Below is a small trained network, with its code and all its weights. Each question gives an input and a class and asks what happens when units are switched off, that is, made to give their printed mean instead of their output.

import numpy as np


def w(rows, s, z=0):
    codes = np.array(rows[::2]) - 128.0
    scale = np.full(codes.shape[1], s)
    scale[-1] = z or s
    return codes * scale


def f(y):
    return y / 2 * (1 + np.tanh(0.7978845608 * (y + 0.044715 * y**3)))


def log_softmax(a):
    a = a - a.max(-1, keepdims=True)
    return a - np.log(np.exp(a).sum(-1, keepdims=True))


def net(x, mask):
    res = np.array(x, float).reshape(1, 3) / 4 @ E
    y = f(res @ A[0][:, :-1].T + A[0][:, -1])
    res = res + np.where(mask, y, B[0][:, -1]) @ B[0][:, :-1]
    return log_softmax(res[-1] @ U[:, :-1].T + U[:, -1])


A, B = {}, {}
E = w([
[36,101,157,65,207,131,137],'x0',
[111,118,60,175,153,10,141],'x1',
[109,108,156,127,105,94,182],'x2',
],0.012)
A[0] = w([
[106,98,135,109,74,118,155,194],'neuron 0',
[137,130,93,187,124,41,154,210],'neuron 1',
[170,159,117,193,133,73,83,56],'neuron 2',
[134,122,98,147,62,195,189,197],'neuron 3',
[102,180,137,125,235,217,75,245],'neuron 4',
[69,154,68,98,175,201,63,243],'neuron 5',
[149,105,132,117,40,141,86,63],'neuron 6',
[146,29,224,88,162,150,136,184],'neuron 7',
[61,113,93,76,148,68,181,149],'neuron 8',
[142,149,169,121,1,182,173,233],'neuron 9',
[149,211,75,216,138,93,115,238],'neuron 10',
[127,85,160,151,32,62,177,251],'neuron 11',
[121,159,56,128,143,144,83,192],'neuron 12',
[182,164,157,152,65,173,133,196],'neuron 13',
[142,133,157,25,175,148,91,148],'neuron 14',
[130,164,84,143,132,127,51,220],'neuron 15',
],0.0096,0.0025)
B[0] = w([
[59,175,126,152,190,107,197,154],'neuron 0',
[191,127,90,148,70,88,160,254],'neuron 1',
[173,158,202,195,71,230,135,189],'neuron 2',
[75,217,116,104,203,8,78,180],'neuron 3',
[158,95,243,77,56,32,229,220],'neuron 4',
[237,82,164,42,88,87,174,200],'neuron 5',
[150,118,46,54,164,27,95,165],'neuron 6',
[114,144,142,224,193,215,169,204],'neuron 7',
[31,111,72,3,190,57,121,233],'neuron 8',
[40,182,73,39,235,111,81,230],'neuron 9',
[179,63,192,192,34,152,110,230],'neuron 10',
[146,140,121,193,215,47,171,219],'neuron 11',
[133,44,131,83,57,146,98,160],'neuron 12',
[140,103,22,71,211,64,107,213],'neuron 13',
[179,157,204,122,106,116,224,194],'neuron 14',
[98,107,116,78,28,160,114,171],'neuron 15',
],0.0055,0.0095)
U = w([
[138,116,107,3,107,96,73,244],'0',
[199,163,184,148,110,107,214,200],'1',
[41,157,22,139,232,133,142,5],'2',
[63,148,191,98,170,199,150,15],'3',
[128,137,123,251,69,229,123,152],'4',
],0.0058,0.0013)

Each question gives the input, the list of numbers given to net, and the class t.
The units are the neurons (one row each of A and B). Each row of codes is followed by its name. A weight is (code - 128) times the scale printed after its matrix; where a second scale follows, it is the last column's (A, B and U).
mask holds one flag per neuron, in row order. A switched-off neuron (its flag False) gives its mean, the last column of its row in B, instead of its output. The means were averaged over made-up inputs and are rounded, as every weight is.
A unit's drop is (log p(t) with every unit on - log p(t) with that unit switched off) / (log p(t) with every unit on - log p(t) with every unit switched off).
The circuit of an input: a set's keep is (log p(t) with only the set's units on - log p(t) with every unit switched off) / (log p(t) with every unit on - log p(t) with every unit switched off). Starting from the 12 units with the biggest drops (on a tie, the unit counted first), units are removed one at a time, each time the one whose removal leaves the highest keep (on an exact tie, the one counted first), for as long as the keep stays at least 0.8.
units of the circuit, in order: the units of the circuit, biggest drop first
most important unit: the unit with the biggest drop
k most important neurons: the k neurons with the biggest drops, biggest first
drop of u: that unit's drop, to one decimal
input [1,2,5], class 2: units of the circuit, in order => [neuron 4; neuron 5]
input [-4,-7,1], class 2: most important unit => neuron 9
input [3,-8,-4], class 1: 3 most important neurons => [neuron 4; neuron 14; neuron 5]
input [3,-3,0], class 1: units of the circuit, in order => [neuron 4; neuron 8]
input [1,-1,-6], class 1: units of the circuit, in order => [neuron 8; neuron 4]
input [2,-1,-5], class 1: 3 most important neurons => [neuron 8; neuron 9; neuron 4]
input [1,-6,-6], class 1: 3 most important neurons => [neuron 4; neuron 14; neuron 8]
input [1,4,8], class 2: 2 most important neurons => [neuron 8; neuron 4]
input [6,7,-2], class 0: 2 most important neurons => [neuron 7; neuron 11]
input [8,7,-5], class 0: drop of neuron 5 => 0.1
input [-4,-8,7], class 2: drop of neuron 8 => 0.0
input [-7,-2,1], class 2: drop of neuron 9 => 0.2
